Each row of numbers belongs to one of the things below and depends on some of the facts about them. Some rows are named. Which thing is each other row?

There are 2 kinds of fact about the things: lastol, trukekil.
[bami dotel drefaren drudre flukan gelor gropon kastodo kleklir kloflar lobrigren mufa skedre skidro soskes stelus tedabok veklem] lastol 22
[bebrol bele bredifle breklom brive droke drosor fabrul fadi fadro fevok fladri flafon flopli flukos gasan geba getrol gibror giplosi gote grekles gribru guraskar kebro kefo keplonis kesur kigrom klatros klima klotrom kluda kodrol ledan logi lotrator megre mugobron mugru neketra nivar peskek petron plogu plugruk plumil sanun sital skenudril skovi sobus stame stera stufli sugir tefi tekom trasuk trosar trudrim trupor vaful venas videm zestebruk zuner] lastol 776
[braken danar dastu dofli fuvos greplim grikles grotravor gruti kleflak klomin maste motra nubun nugo pafiplu paskagro poge pone pubur riflun robam skivel skizones stopur toflan tregre zesken] lastol 28
[brotra buklur dusta flirol flogin kilun mura plufem pufim radrak ruklasko skagrun sozu] lastol 380
[brumok flose klizom lopil movan skoplok tebris] lastol 222
[grozem skisku] lastol 469
bebrol trukekil pubur mufa sanun mugobron danar peskek tregre
brotra trukekil bami ledan videm droke tebris
dastu trukekil drosor fladri flogin peskek brumok droke
dofli trukekil bami flirol sanun fladri sital trudrim
dusta trukekil klizom sital trupor venas flogin tregre tebris
fabrul trukekil skivel venas plufem
fadro trukekil sital sozu drudre bredifle
flafon trukekil mugru braken breklom vaful movan plufem skovi
flose trukekil fladri trosar
fuvos trukekil skagrun stufli toflan mugobron fadi lotrator stelus
geba trukekil klomin drosor fevok nivar braken
getrol trukekil kastodo zesken
gibror trukekil tedabok klima
grotravor trukekil skagrun sugir flopli brumok klima
kebro trukekil poge kastodo zesken plufem
kefo trukekil fevok paskagro robam gruti grekles tedabok
kesur trukekil gropon mura flogin drefaren soskes
klatros trukekil skagrun gelor videm tedabok
kleflak trukekil klotrom flogin klima
kloflar trukekil skivel stufli kilun gribru plufem nubun grozem
megre trukekil brive sobus petron
nugo trukekil skenudril neketra
plogu trukekil plugruk stame brumok
plumil trukekil skivel
pone trukekil mura trudrim nivar sugir pafiplu movan tebris
pufim trukekil giplosi nivar sozu braken gruti brumok klima
radrak trukekil gote kilun gasan keplonis grikles
ruklasko trukekil riflun lobrigren maste flukos skovi
skedre trukekil neketra flukan kluda trosar
skoplok trukekil greplim gelor kigrom gasan motra petron
tefi trukekil stopur stera
tekom trukekil kleklir
trasuk trukekil brive grikles
veklem trukekil bele logi nivar guraskar skidro
zuner trukekil trupor skenudril sobus tregre zestebruk

Some things and their rows:
mugobron: [-23  -7 -12  -8   5  -3   9  22  -5   1  -5  -1 -11   9   9   4  10  -2
  -3  -9  -9  -8  24  -7 -15   1  -1 -18]
grozem: [ -3   8   1  -1  -3  25 -10  -8  50  -3  -5  -5  13   4  21  -9 -26  -9
 -20  16 -16  -6 -24  -1 -19  -7  -1  39]
tekom: [-23  -1 -12  -7  19  -5  13  21  -4   5  -4  -2 -12   5   5   3   5  -8
  -2  -8  -2  -9   8  -7 -13  20  -1 -19]
megre: [-22  10 -12  -8  10  -3  18  10   3   7  -5  -2 -11  -8   9  20  24 -10
 -16  -9   0 -11  -7   3 -13  34  -2 -20]
trudrim: [-23  -5 -13  -8  10  -4   9  13  -4  -2  -5   0 -11  14   8   5   1   1
  -6  -9 -10  -9  26  -6 -15   7  -3 -17]
keplonis: [-23  -8 -13  -7   6  -2   9  16  -4   0  -4  -1 -12   7  10  10  11  -7
 -10  -9 -10 -10  25  -7 -16   4  -1 -18]
motra: [ 69   8  45   2 -10  -4 -12 -18  -4  -5  -8  -4  -1 -12  -8  -9 -23  13
  16 -11   0  -7 -17  24  18 -10   1  17]
drosor: [-23  -9 -14  -8  13  -3   6  10  -4  -2  -5  -1 -12  18   7   0  -2  -2
 -11 -10 -10  -9  27  -7 -13   7  -2 -18]
sugir: [-22  -9 -13  -7   7  -4   6  13  -5   0  -5   0 -12  17   4  -2   4  -5
  -4  -9 -10  -8  25  -7 -13   4  -2 -18]
pafiplu: [ 64   9  36   4 -11  -5 -13 -20  -4  -4  -7  -4   2 -11  -9  -8 -22  17
  16 -12  -3  -7 -16  23  21 -11   1  22]
fevok: [-22  -9 -13  -7  12  -4   6  12  -4   0  -5  -2 -11  16   7   0   3  -8
 -13  -9 -10  -9  27  -7 -14   5  -1 -17]
droke: [-24  -5 -13  -9   8  -3   9  18  -5   0  -6   0 -11  14   8   2   3   3
  -2  -8  -9  -8  24  -5 -14   4  -2 -17]
klima: [-21 -10 -11  -8  -1  -4   0  22  -5  -1  -2   0 -13  29  -7  -9  14  -9
   9   5 -11 -10  16  -7 -13   4  -1 -18]
kesur: [-23  10 -13  -8  13  -4  13  15  -5  -2  -6   1 -11  15  -3   3   1  -7
  12  -4 -11  -8   7   0 -13  25  -2 -18]
fabrul: [-26   2 -12  -4  37  -6  27  39  -7  -3  -4  -3 -12   6  -8  36   7 -10
   7  -5 -10  -9   4  -9 -14  19  -1 -16]
fadro: [-24   7 -14  -9  20  -5  13  15  -5  -1  -6  -1 -11  12   2   5   0  -6
   2  -9  -8  -9   9  -6 -14  24  -3 -18]
getrol: [-22   6 -13  -7  28  -3   0  21   3  13  21  -2 -11  -7  11   9 -15 -12
  42  -8  10  -7  30  -9 -15  29  -1 -17]

Name these rows:
No name comes twice in this set of rows, the named rows included.
[  0  10  -3  -4  -4  26 -11 -12  51  -2  -6  -6  17   3  23  -9 -26  -9
 -19  15 -15  -7 -24   1 -19  -7   0  34]	skisku
[-23  -8 -14  -7  33  -4   4  -5  -4  -2  -5  -3 -11  24  -2  -6 -13  -9
 -17 -12 -10 -11  13  -7   6  31  -1 -19]	geba
[-22  -9 -13  -7  18  -5   6  22  -4   9   5  -2 -12  16  -2  -8  10  -9
  -5  -8  -7 -10   8  -7 -11  15  -1 -18]	kefo
[-21  -2 -13  -7   2  -3  14   5   0   2  -5  -2 -10  -8  13  21  22  -8
 -18 -10  -6 -10  12   1 -16  16  -2 -21]	brive
[-24  -8 -14  -6  34  -4  11  13  -4  -2  -2  -2 -11  11  -3  12  -8 -10
  -2 -11  -8  -9  15  -8  -8  26  -1 -17]	flafon
[-23  19 -11  -9  13  -5  20  23  -4   6  -6  -1 -10  -7   9  16  12  -6
  -2  -7   4  -9  -3   2 -14  26  -3 -19]	zuner
[  4 -10 -13  -5 -11  -4  -8 -19   0  31  -6  -5  47 -11  -9  -8  20  10
 -21  40  48  42 -22 -15  16  -6  15  21]	skedre
[-28  12 -13  38 -13   9  -2 -10  10  -3  58  12 -10  -8 -11  -8 -13  -9
  10 -14   4   8 -23  -8  -1 -10  -1  33]	plufem
[-23   4 -11  -7   7  -4  12  16  -5   0  -6   1 -12  12   8  11   1   4
   0  -8 -10  -8  22  -2 -14   7  -3 -17]	sital
[ 69  11  37   5 -10  -5 -12 -20  -4  -5  -5  -4   0 -13  -7  -8 -23   5
  32 -11   3  -3  -9  16  13 -10   1  27]	poge
[-18 -10 -11  -8   9  -6   4  32  -5   8  10  -3 -13  21  -9 -10  18 -10
  11  13 -11 -10  -1  -7 -13  17  -2 -19]	gibror

Now the same things, written a new way:
Known rows:
gruti: [  6  -1  19   9   4   8   4 -10   0 -11  14 -10  -4 -15  15  -7   8  27
   2  13   9   7   1   1   5   5   1  16  -9  -6 -15  14]
plogu: [ -2   3 -20  -3   2   6  -8   9  -2   5   0  10  -6  13  -4  -5 -10 -23
  -6   0  -3   6 -10   3   6   6  -3   0   9 -29   4  -6]
trosar: [ -4 -18  -3  -4  -5 -15   9  12  -5   3 -13 -13   3  26   5  -8 -12  -1
   0   3  -3   7 -15  17   0  -6   4 -27  10   8   5  -5]
ledan: [ -3  -2  -4   5  -8  -5   2   4  -4   3  -2 -10   3  10  -8   7  -4  -8
  -9   2  -2   6  -7   2  -2  -8   9 -18   6  -9  -4  -3]
danar: [  6  -6  23   6   6   6   8 -11   2 -12  10 -11  -3 -10  17 -11   3  29
   5  11   8   5   3   5   5   3   0  12  -7   2 -14  11]
bele: [ -3   7 -10  12 -12  -4   0   5  -2   5   6 -12   1   1  -8  14   3 -10
 -18   8  -1  12 -10  -2  -4  -6  11 -12   3 -23  -4   0]
gote: [-10 -10  10  -4  -1   1  -4 -11  -8   1  -6  -4   7  12 -24  10  -3 -17
   4  -9   0 -11   8  -4  -1 -14   9 -21   1  -4 -15  -7]
drefaren: [-15  16 -12   4  -3  -7   1   5   5  -4  14   3  -1 -10  25  15  13   3
   1   2  18  -3  12  -2 -15  -3  -9  -3 -16  25  11   9]
giplosi: [ -3   1  -6   7 -11  -6   1   5  -4   4   0 -11   2   7  -9   9  -2  -9
 -11   3  -2   8  -7  -1  -2  -7  10 -16   5 -13  -4  -1]
sugir: [ -3   0  -6   6 -10  -5   1   5  -3   4  -1 -10   1   8  -9   7  -3  -9
 -10   2  -3   7  -6  -1  -2  -7   9 -17   5 -11  -4  -2]
flukos: [  6  -7  -5   3 -18  -7 -17  23 -32  16 -21 -10   3   7 -22  -3  10  -6
  -2  -5 -13   0  -5 -24   7   9  20 -12  10  12  -2  29]
skisku: [  3 -14  -8  -8   4  -6   3   8  15   6   0  21  17 -16 -14   7 -13   4
  -8   2  12   3  12  23   8  19   5  19 -23   8   3  10]
mura: [  0  -2  10  -6  -9   1  14   0  14   7  -3  -9   4 -23  -9  10  29  12
  -6  10 -13  -5   1   8 -11   8 -19  12   2   7  19 -12]
tregre: [  6  -9  23   4   7   6   7 -11   0 -12   9 -10  -3  -8  16 -12   3  28
   8  10   8   4   3   5   5   3   0  11  -7   3 -15  11]
dotel: [-13  15 -17  -4   4  -1  -4   5   3  -4  10  15  -4  -6  22   6   6  -5
   8  -4  15  -9  15  -4  -9   3 -15   4 -14  23  13   8]
skoplok: [ 13  15   2 -38  32  -4 -23 -15  -1   0  15  27  21  -5 -17 -12   2  -2
  21 -13   4  -4  -3   0  -2  -2  -2  12 -12  -1   8 -16]
sobus: [ -8 -12   4  -2  -2  -5  -1  -2  -7   1  -6  -8   6  16 -13   5  -4 -12
   1  -3  -1  -3  -2   5  -2 -10   7 -21   3  -4  -7  -6]

Which thing is each row?
No name comes twice in this set of rows, the named rows included.
[-10 -10   9  -3  -1   1  -5 -11  -8   0  -6  -6   7  13 -23  11  -1 -17
   4  -8   0  -9   6  -2  -1 -14   9 -21   0  -6 -14  -6]	gasan
[-15  15  -8   3  -2  -6   3   0   7  -5  12   6  -1 -10  21  16   8   3
   4  -3  16  -9  20  -6 -14  -6 -10  -6 -15  29   7   6]	stelus
[-15  -8  -8 -10   3 -20  11  16   2  -5  -1  -2   1  14  40  -4   2  13
  15   2  16  -5   3  19 -13  -2 -16 -16 -11  52  22   5]	flukan
[  9  -3  25   6   5  10   9 -14   4 -10   6  -4  -6 -15  10 -12  -5  28
   6   2   6   0  13  -7   8   1  -1  13  -1   7 -18  10]	skivel
[-15  14 -11   2  -2  -7   1   4   4  -5  13   3  -1  -8  24  14  11   3
   3   1  17  -4  13  -1 -14  -3 -10  -4 -17  27  12   9]	bami
[  1   2  -5 -15   3  13   3   3  14   8  -3  11  -3 -18  -7  -3  22  -3
  -1   6 -15  -8  -2   9  -1  21 -30  29   4  -9  26 -16]	pufim
[  8  -4  27   6   5  10   8 -16   4 -10   7  -4  -6 -15   8 -11  -4  28
   7   0   6  -2  15  -6   8   0   0  11  -3   8 -20  10]	nubun
[  9   8 -15   0  -4   7   9   7  14  10 -12  23 -17   4  -8 -16 -45 -12
  -9 -21 -12   0  15 -19  13  -1  -6  -4  29  -7  -2 -13]	getrol
[-16  17 -12   3  -1  -5  -2   2   4  -5  15   4  -1 -10  21  17  15  -1
   3   1  18  -5  15  -3 -15  -3  -9  -2 -18  22  10   9]	tedabok
[ 20  12 -10 -36  27 -16 -11   5   4   2  11  21  16   2   6 -26  -7  12
  15  -4   0  11 -18  12  -1   4  -6  10  -2   8  23 -14]	flose
[ -5  -8  -1   2  -6  -7   3   3  -4   3  -5 -10   3  13  -8   4  -7  -8
  -5   0  -2   3  -6   4  -1  -8   8 -21   7  -4  -4  -4]	trupor
[  4 -14   3  -3  -4  -9  11   0  20   6  -2  15  19 -23 -21  14 -18  11
 -10  -4  11  -1  24  14   5   8  10  10 -20  20  -6   8]	grozem
[ 10  -4  -4 -18  -4   9 -13  20 -11  19 -22  12  -2 -18 -20 -14  34   0
   7  -1 -26 -15   0 -13   8  36 -20  33   9  14  27  13]	ruklasko
[-13  17 -19  -8  10   7  -7   2   8  -3   8  30 -10  -6  18   0  -5 -11
  11 -13  13 -15  24  -9  -2   6 -21  10  -8  20  12   2]	kloflar
[ -2  -2   2   4  -9  -3   5  -2   0   5  -7  -4   0   6 -15   6 -14  -8
  -6  -9  -5  -1   7  -9   0 -12   9 -20  11  -1 -10  -5]	gribru

The same things again, as new rows of numbers:
Some things and their rows:
flose: [ -4 -21 -31   7  -9 -26  10  30 -47 -50 -12  24 -18  14 -11  22  11 -13
   9 -12  45 -47   8   1  12 -31  11 -21 -45  38  -5   5   2 -40  -6  -9
 -38 -46  45 -22 -12 -12  47]
fladri: [-23  26  -5 -23 -24  -5   5  21 -10 -10 -15  28  10  -4   1  -2   2   1
   3   3  11 -28  15 -26   8 -43  12  11   7   5  36  -2  -4 -12   7 -37
 -10  -1  -9  -4   4  11  18]
skivel: [ 15   3 -21  -1  35 -52  39 -82   9  -2 -40 -16 -40 -43   1 -14 -42   7
 -31 -22  14  10 -30   2   1   2  19 -24  38   1 -47  -7   1   9  -2  16
  47 -27  58   8  15  20 -14]
plumil: [-11   2 -41 -32  19 -18  43 -31  -4 -28 -14   4 -67 -27   9  -2  13  -8
 -43  33  20 -23 -29  -4 -24 -31  -1   5  56   6 -15  17  -5  13 -13  14
  21 -14 -10   9  19  33 -23]
nubun: [ 12  -1   9  15  14 -28   7 -36  13  18 -26  -2  10 -14  -1  -8 -32  19
   6 -36  -2  12  -1  -2   6  20   9 -19  -1  -2 -32 -16   1   4   3   0
  17  -9  35   0  -2   2   7]
stopur: [  7  -3  16  20  13 -23   1 -24  10  21 -26  -1  19  -5  -3  -2 -27  22
  14 -38  -2  10   4  -1   7  24   2 -19 -10   1 -32 -20   1   2   4  -4
  12  -6  32  -1  -7   0  12]
riflun: [  9  -2  15  21  13 -23   3 -26   8  24 -27  -3  20  -9  -3  -5 -31  21
  15 -39  -5  12   4  -2   7  22   3 -19  -8  -1 -29 -17   1   1   6  -2
   9  -7  34  -4  -4  -1   9]
motra: [ 13  -7  17  21  14 -20  -2 -26  16  19 -19   2  18  -5   3  -5 -26  23
  11 -35  -8  13   0   2   8  32  -4 -20 -11  -3 -35 -20  -5   4   4  -4
  15  -5  29  -1 -14   2   9]
flogin: [ 53 -23  26   5 -23 -19 -20  16 -11  22  20   1  16 -41 -22 -10  13 -45
   3   1  25  28 -40 -27  28  19  17  14 -12  -7  40  32  10   9 -16  -1
   2  15  31  15   0 -29  -3]
mugru: [ -7  25  -5 -24 -10  14 -13   7  12   0  -2  -3  -1   4   8  -9  -1   7
   0  11  -9  -3   6  -4 -14 -23   2  11  21 -15  13 -10  -6   1   3  -1
  -2  -4 -22   1   9   6  -8]
kodrol: [ -5  16  -4 -21 -11   9 -11  10  17  -3   4   5   0   3  10  -6  -1   9
  -2  12 -10  -5   7  -4  -6 -18   3   8  19 -13  14 -10  -8   5   4 -10
   1  -1 -23   0   0   9  -3]
logi: [ -8  24  -1 -22  -9  17 -12  11   9   3  -1  -2   0   5   7 -10   1   9
   4  10 -15  -4   6  -6 -11 -25  -1   6  19 -13  12 -11 -11   1   6   1
  -7  -6 -22   0   4   4 -10]
flukan: [-22  12  -3  25   4  11  26 -31 -28 -16  12 -28  11  29   0   9 -12 -14
  -9   3  -5   6  33  32  32  -3  13   0 -38  15  26   9  13 -22  19 -10
  19   4  22  -3  -3 -15  12]
mufa: [ -8   4   0  27   2  15  15 -27 -20  -5  16 -29  11  18  -6  15 -18 -18
 -17   5  -8  15   8  28  26  12  23   5 -32  -3  28   7  12 -15  21   4
  16  28  20  -3  -8 -18   1]
droke: [ -4  16  -2 -22 -17   6 -12  18   9   0   0  15   6  -4   3  -4  -4   0
  -5  12  -3 -10  -6 -15   0 -17  11  11  16 -14  25 -10  -5   1   7 -15
  -8  12 -20   2   1   6  -4]
tebris: [ 30 -16 -21   6 -15  -1 -31  20 -13 -18   9  -1  -9  -3  -5  14 -22 -15
  -2  -6  15  -9 -39  10   6   4  33 -14 -27 -20  12 -15 -11 -25   7  28
 -38 -18  45 -18 -18 -28   8]
tedabok: [ -5 -26  -4  23  16  -1  30 -15   2 -25  48 -29  15  43 -10   9 -13 -21
 -30  25 -19  33  30  34  46  29  15   2 -32  29 -15  -6  31   0   6 -12
  22  11  -9  20   6 -32 -13]

Rows to name:
No name comes twice in this set of rows, the named rows included.
[ -9 -11  -7 -10 -14  -2   7  27  -3  -9   0  35 -11 -14   4  13  23   0
 -14  18  15 -34 -19 -18 -10  -2  -1  10  17  -3  21  14  -7   1  -3 -15
 -13  27 -22  -7 -12  22   3]	bebrol
[-26  -9  -3  -9   1  -1  13  34  -7  -6   0  19  -7   6 -11  -1  21   0
  -1  18   5 -16  -9 -21 -16 -17  -8   7  21  16 -10   7   6   5  -4   0
 -29   4 -40   2  14  -2 -12]	plogu
[-10  12  -4 -17 -14   7  -7   9   7 -15   1  22  -1   3  21  -1  12   9
  -2  11  -7 -23  25  -2   3 -20 -10   6   5  -4  19  -5 -18  -1   2 -29
   8  -5 -15  -6 -14  27  15]	skenudril
[ -6 -54  17  29  26 -49  35  12   7  10  -3  18  18   8 -31   1  -8   6
   1 -18   9  13 -16 -22  11  39   1 -22   0  44 -77  -9  32  15  -9  -4
 -21   3  -5  17  18 -24 -13]	grotravor
[ 44   3  22  -2 -13  -8 -20   1 -14  14  10 -18  11 -24  -6 -19  20 -32
  19  -9  15  25   0  -6  22  -4  -6   6 -20   4  31  27   1   4 -20  -2
  19 -22  35   9   4 -20  10]	flirol
[-20  13   4  29   9  24  19 -31 -26   0  12 -39   9  23  -6  12 -15 -17
  -7   3 -13  18   9  31  17   3  14   3 -27   1  25   9   9 -16  22  14
   7  15  17  -4  -1 -27  -6]	skidro
[ -5   5 -48 -31  19 -17  34 -28  -4 -25 -20   1 -71 -34   4   2  14  -1
 -41  29  30 -26 -32  -4 -38 -22   5   8  53  -1 -13  25   5  12 -20  27
  27  -2 -13   6  30  37 -21]	fabrul
[-17 -22   7  11  10  31  -1  11   2  -4  15  21 -32   6  29   8  49   8
   2  28 -20 -24 -13  14 -36  11 -59  -5  19  -3 -14  18 -36  11  -1  16
 -13   5 -34 -17 -39  33  -5]	trasuk
[ 43  -2  22  -2  -8  -5 -20  -5 -12  14  15 -22   6 -19  -8 -20  22 -30
  18  -5  10  32   3  -3  20   0 -12   6 -19   4  22  27  -1   8 -20   6
  20 -28  29  12   4 -21   5]	buklur
[ 12 -15  26  37  24  -3  -4 -34  15  28 -13   0   6  -2  16  -2 -12  24
  17 -29 -22  10  -7  15  -6  39 -31 -26  -9  -8 -41 -10 -24   5   9  11
  10  -8  29 -12 -39  11   6]	grikles
[  1   4   3 -11 -10  24 -22   7  15   1  12  15  -5  -2  26   4  15   7
  -5  18 -18 -13   0   7 -11   2 -20   7  13 -21  16  -5 -30   6   4  -7
   1   8 -22 -11 -32  24   0]	sobus
[-36  30  12  -7   0  28  -7  19  -8  22 -13 -14   3  13  -4 -16   4   4
  25   4 -15   2 -10 -15 -30 -40 -13   5  28  -8   6  -3 -12  -3  14  24
 -40 -17 -32  -7  17 -18 -24]	nivar
[-12 -24  15  35   4 -41  30  -4 -26  18 -44  38  10 -27 -20  16  -9  11
  12 -44  37 -25 -23 -30   2  20   6 -18 -12  17 -16  12   7 -12   2 -12
 -16  21  41 -15 -15  12  29]	dofli
[ 32   8  -1  14   7  -8 -30  -2  13  26 -36 -13  20   1 -18  21  -9  54
  27 -60  21  -1  27  14 -25  57  13  -7 -41  -8 -33 -12  37   1 -22  23
  32  29   5   5  24   8  32]	zesken
[ -2   5  23  25  16 -18   2 -25   4  29 -30  -8  22  -3  -8 -10 -29  19
  24 -43  -7  16  -2  -6   1  15   0 -20  -6   0 -32 -17   1  -1   8   8
  -2 -13  29  -5  -2  -7   5]	klomin

